[[119 134 128 131]
 [111 151 150 100]
 [119 125 144 126]
 [127 116 136 135]
 [130 112 158 113]]
:
[[119 134]
 [111 151]
 [119 125]]

[[134 133]
 [ 99 124]
 [135 135]
 [139 150]
 [122 103]]
:
[[134 133]
 [ 99 124]
 [135 135]]

[[130 129 132]
 [124 103 130]
 [125 127 137]
 [131 131 124]]
:
[[130 129]
 [124 103]
 [125 127]]

[[128 129 145 143 129]
 [128 138 150 131 128]
 [134 128 128 134 152]
 [128 128 138 149 131]]
:
[[128 129]
 [128 138]
 [134 128]]

[[132 121 126]
 [112 130 100]
 [114 123 114]]
:
[[132 121]
 [112 130]
 [114 123]]

[[128 129 113 127 129]
 [128 128 128 128 128]
 [129 130 126 127 155]
 [128 127 128 131 128]
 [128 127 129 127 128]]
:
[[128 129]
 [128 128]
 [129 130]]

[[116 115 124 141]
 [126 126 120 118]
 [133 132 133 125]
 [125 135 121 121]
 [120 136 118 153]]
:
[[116 115]
 [126 126]
 [133 132]]
---
[[126 151 127 124 126]
 [128 124 126 128 125]]
:
[[151 127]
 [124 126]]

[[122 124 144 104 124]
 [131 129 144 119 121]
 [131 128 105 152 134]]
:
[[124 144]
 [129 144]]

[[129 126 132 129]
 [139 116 102 129]
 [128 123 123 124]]
:
[[126 132]
 [116 102]]

[[128 135 138 123]
 [137 128 120 128]
 [121 125 132 131]
 [136 124 125 131]
 [123 106 130 133]]
:
[[135 138]
 [128 120]]

[[136 129 126 134 134]
 [136 129 123 139 134]
 [118 142 153 128 138]
 [130 125 125 137 132]
 [122 126 130 129 125]]
:
[[129 126]
 [129 123]]

[[124 126 133 128 126]
 [124 118 135 105 143]
 [137 129 135 148 138]
 [120 119 141 133 138]
 [128 121 127 135 124]]
:
[[126 133]
 [118 135]]
---
[[108 116 123 100 125]
 [135 120 131 136 132]
 [151 134 134 137 125]
 [133 129 114 143 128]
 [134 118 149 140 136]
 [132 126 152 126 124]
 [139 133 138 133 109]]
:
[[132 126 152 126 124]
 [134 118 149 140 136]
 [139 133 138 133 109]
 [151 134 134 137 125]
 [135 120 131 136 132]
 [108 116 123 100 125]
 [133 129 114 143 128]]

[[142 124 148]
 [138 121 151]
 [130 118 153]
 [140 122 150]]
:
[[130 118 153]
 [138 121 151]
 [140 122 150]
 [142 124 148]]

[[128 130 128 143 121 115 146 126 134 131 132 122 129 132 129]
 [121 128 125 137 124 129 129 126 126 135 132 150 115 126 126]
 [121 126 127 127 137 104 124 128 132 147 133 136 133 127 136]]
:
[[128 130 128 143 121 115 146 126 134 131 132 122 129 132 129]
 [121 126 127 127 137 104 124 128 132 147 133 136 133 127 136]
 [121 128 125 137 124 129 129 126 126 135 132 150 115 126 126]]

[[125 120 123 123 129 140 128 138]
 [115 130 121 138 128 155 128 122]
 [131 122 127 122 128 140 131 127]]
:
[[131 122 127 122 128 140 131 127]
 [125 120 123 123 129 140 128 138]
 [115 130 121 138 128 155 128 122]]

[[129 128 133 129 126 131 124 119 129 126 124 129]
 [124 101 126 138 120 120 123 127 131 125 124 120]
 [126 125 131 132 135 135 124 121 131 126 124 125]]
:
[[129 128 133 129 126 131 124 119 129 126 124 129]
 [126 125 131 132 135 135 124 121 131 126 124 125]
 [124 101 126 138 120 120 123 127 131 125 124 120]]

[[130 122 121 138 135 128 133 127 122 114]
 [125 128 132 127 129 128 129 130 127 128]
 [127 124 114 133 129 127 137 126 132 132]
 [133 143 153 144 101 105 138 114 155 137]
 [128 146 142 144 106 119 131 114 145 133]
 [127 130 129 130 127 129 129 126 131 128]
 [128 131 130 124 132 127 126 124 132 127]
 [157 122 125 135 129 108 135 112 104 129]]
:
[[133 143 153 144 101 105 138 114 155 137]
 [128 146 142 144 106 119 131 114 145 133]
 [125 128 132 127 129 128 129 130 127 128]
 [128 131 130 124 132 127 126 124 132 127]
 [127 130 129 130 127 129 129 126 131 128]
 [157 122 125 135 129 108 135 112 104 129]
 [130 122 121 138 135 128 133 127 122 114]
 [127 124 114 133 129 127 137 126 132 132]]
